Here is a tiny trained network, its code and every weight. The questions are about switching its units off for an input and a target symbol, where a switched-off unit gives its printed mean instead of its output.

import numpy as np


def w(rows, s, z=0):
    codes = np.array(rows[::2]) - 128.0
    scale = np.full(codes.shape[1], s)
    scale[-1] = z or s
    return codes * scale


def norm(h):
    return h / np.sqrt((h * h).mean(-1, keepdims=True) + 1e-5)


def f(y):
    return np.maximum(y, 0)


def softmax(a):
    e = np.exp(a - a.max(-1, keepdims=True))
    return e / e.sum(-1, keepdims=True)


def log_softmax(a):
    a = a - a.max(-1, keepdims=True)
    return a - np.log(np.exp(a).sum(-1, keepdims=True))


def net(x, mask):
    ids = ['ΘΞΨγδεζητ'.index(c) for c in x.split()]
    T = len(ids)
    res = E[ids] + P[:T]
    r = norm(res)
    for j in range(2):
        rows = slice(3 * j, 3 * j + 3)
        q, k, v = (r @ M[0][rows].T for M in (Q, K, V))
        z = softmax(np.where(np.tri(T) > 0, q @ k.T / 3**0.5, -1e9)) @ v
        o = O[0][rows]
        res = res + np.where(mask[j], z, o[:, -1]) @ o[:, :-1]
    y = f(norm(res) @ A[0][:, :-1].T + A[0][:, -1])
    res = res + np.where(mask[2:14], y, B[0][:, -1]) @ B[0][:, :-1]
    return log_softmax(norm(res)[-1] @ U[:, :-1].T + U[:, -1])


Q, K, V, O, A, B = {}, {}, {}, {}, {}, {}
E = w([
[145,36,163,97],'Θ',
[135,63,148,86],'Ξ',
[100,184,65,67],'Ψ',
[149,121,115,95],'γ',
[193,167,178,154],'δ',
[117,178,103,220],'ε',
[169,152,153,4],'ζ',
[155,85,116,80],'η',
[187,62,161,163],'τ',
],0.016)
P = w([
[225,2,29,119],'0',
[181,19,66,108],'1',
[164,37,80,112],'2',
[143,46,96,112],'3',
[135,59,110,117],'4',
[116,65,126,112],'5',
[105,81,139,109],'6',
[90,93,154,105],'7',
[78,105,166,107],'8',
[93,93,153,105],'9',
],0.0068)
Q[0] = w([
[130,70,105,108],'H1',
[2,185,66,166],'H1',
[148,41,192,56],'H1',
[150,98,181,122],'H2',
[203,104,136,131],'H2',
[138,121,132,154],'H2',
],0.016)
K[0] = w([
[178,250,198,109],'H1',
[223,113,24,128],'H1',
[53,251,152,112],'H1',
[148,243,192,102],'H2',
[151,155,138,5],'H2',
[161,238,154,220],'H2',
],0.011)
V[0] = w([
[213,215,130,53],'H1',
[52,90,145,247],'H1',
[254,78,172,90],'H1',
[99,72,188,86],'H2',
[43,103,169,166],'H2',
[97,99,97,126],'H2',
],0.0072)
O[0] = w([
[227,174,108,138,163],'H1',
[89,166,150,197,85],'H1',
[55,196,217,117,255],'H1',
[155,119,75,36,121],'H2',
[253,64,88,126,59],'H2',
[120,121,145,119,106],'H2',
],0.0059,0.0075)
A[0] = w([
[149,178,20,234,57],'N1',
[89,236,2,81,157],'N2',
[49,96,94,4,230],'N3',
[75,206,113,241,159],'N4',
[117,104,88,198,4],'N5',
[201,163,80,94,134],'N6',
[69,175,61,98,244],'N7',
[74,228,12,130,85],'N8',
[80,84,70,157,169],'N9',
[69,185,42,90,208],'N10',
[147,75,178,169,177],'N11',
[85,168,175,94,236],'N12',
],0.0088,0.0029)
B[0] = w([
[154,150,102,95,157],'N1',
[174,3,137,94,178],'N2',
[113,229,95,208,253],'N3',
[32,88,103,165,234],'N4',
[108,59,227,146,138],'N5',
[45,146,183,174,151],'N6',
[246,59,134,166,182],'N7',
[183,82,79,92,170],'N8',
[39,142,82,141,149],'N9',
[243,68,188,132,178],'N10',
[104,202,119,120,205],'N11',
[78,120,111,164,254],'N12',
],0.0063)
U = w([
[59,54,163,47,110],'Θ',
[58,137,94,57,87],'Ξ',
[194,74,113,124,218],'Ψ',
[204,143,114,206,2],'γ',
[138,166,198,158,181],'δ',
[100,59,98,222,112],'ε',
[156,149,155,7,114],'ζ',
[142,186,62,125,92],'η',
[138,31,227,152,39],'τ',
],0.015,0.0069)

Each question gives the input, a string of symbols that net reads in full, and the target symbol t.
The units are the heads (3 rows each of Q, K, V and O) and the neurons (one row each of A and B). Each row of codes is followed by its name. A weight is (code - 128) times the scale printed after its matrix; where a second scale follows, it is the last column's (O, A, B and U).
mask holds one flag per unit, heads first, then neurons. A switched-off unit (its flag False) gives its mean, the last column of its rows in O or B, instead of its output. The means were averaged over made-up inputs and are rounded, as every weight is.
A unit's drop is (log p(t) with every unit on - log p(t) with that unit switched off) / (log p(t) with every unit on - log p(t) with every unit switched off).
The circuit of an input: a set's keep is (log p(t) with only the set's units on - log p(t) with every unit switched off) / (log p(t) with every unit on - log p(t) with every unit switched off). Starting from the 12 units with the biggest drops (on a tie, the unit counted first), units are removed one at a time, each time the one whose removal leaves the highest keep (on an exact tie, the one counted first), for as long as the keep stays at least 0.8.
units of the circuit, in order: the units of the circuit, biggest drop first
top k neurons: the k neurons with the biggest drops, biggest first
which heads matter: for each layer, one digit per head in row order, 1 if its drop is at least 0.15 and else 0, layers parted by /
drop when u is switched off: that unit's drop, to one decimal
input Ψ ε Θ Ψ ε τ Ξ, target ε: which heads matter -> 10
input η ζ ε η δ δ Θ Θ γ, target δ: which heads matter -> 10
input τ δ Ψ γ, target Ψ: units of the circuit, in order -> (H1)
input Θ δ ε Θ γ γ, target γ: which heads matter -> 00
input η δ η, target δ: units of the circuit, in order -> (N3, H1)
input δ τ ε τ δ ζ Ξ η, target ζ: which heads matter -> 11
input δ δ τ δ δ δ τ Θ Ξ, target δ: which heads matter -> 00
input τ Θ ε τ δ ε η, target η: which heads matter -> 00
input Θ τ δ ε ε δ ζ δ δ η, target δ: which heads matter -> 00
input γ τ δ ε δ τ, target δ: units of the circuit, in order -> (N11, N2, N4)
input δ ε ζ η δ δ ε Ξ, target ε: which heads matter -> 10
input Ξ ε Ξ τ γ, target ε: top 3 neurons -> (N3, N9, N11)
input Θ δ ζ Θ, target ζ: top 2 neurons -> (N4, N3)
input δ ε δ δ ε ε δ, target ε: units of the circuit, in order -> (H1)
input ε δ η τ δ Θ Θ, target δ: top 3 neurons -> (N3, N4, N2)
input τ Θ γ, target γ: drop when N3 is switched off -> 0.8
input τ Ψ Θ, target Ψ: drop when H1 is switched off -> 2.2
input ε γ δ γ δ δ Ψ τ Ψ η, target Ψ: drop when N4 is switched off -> 0.2
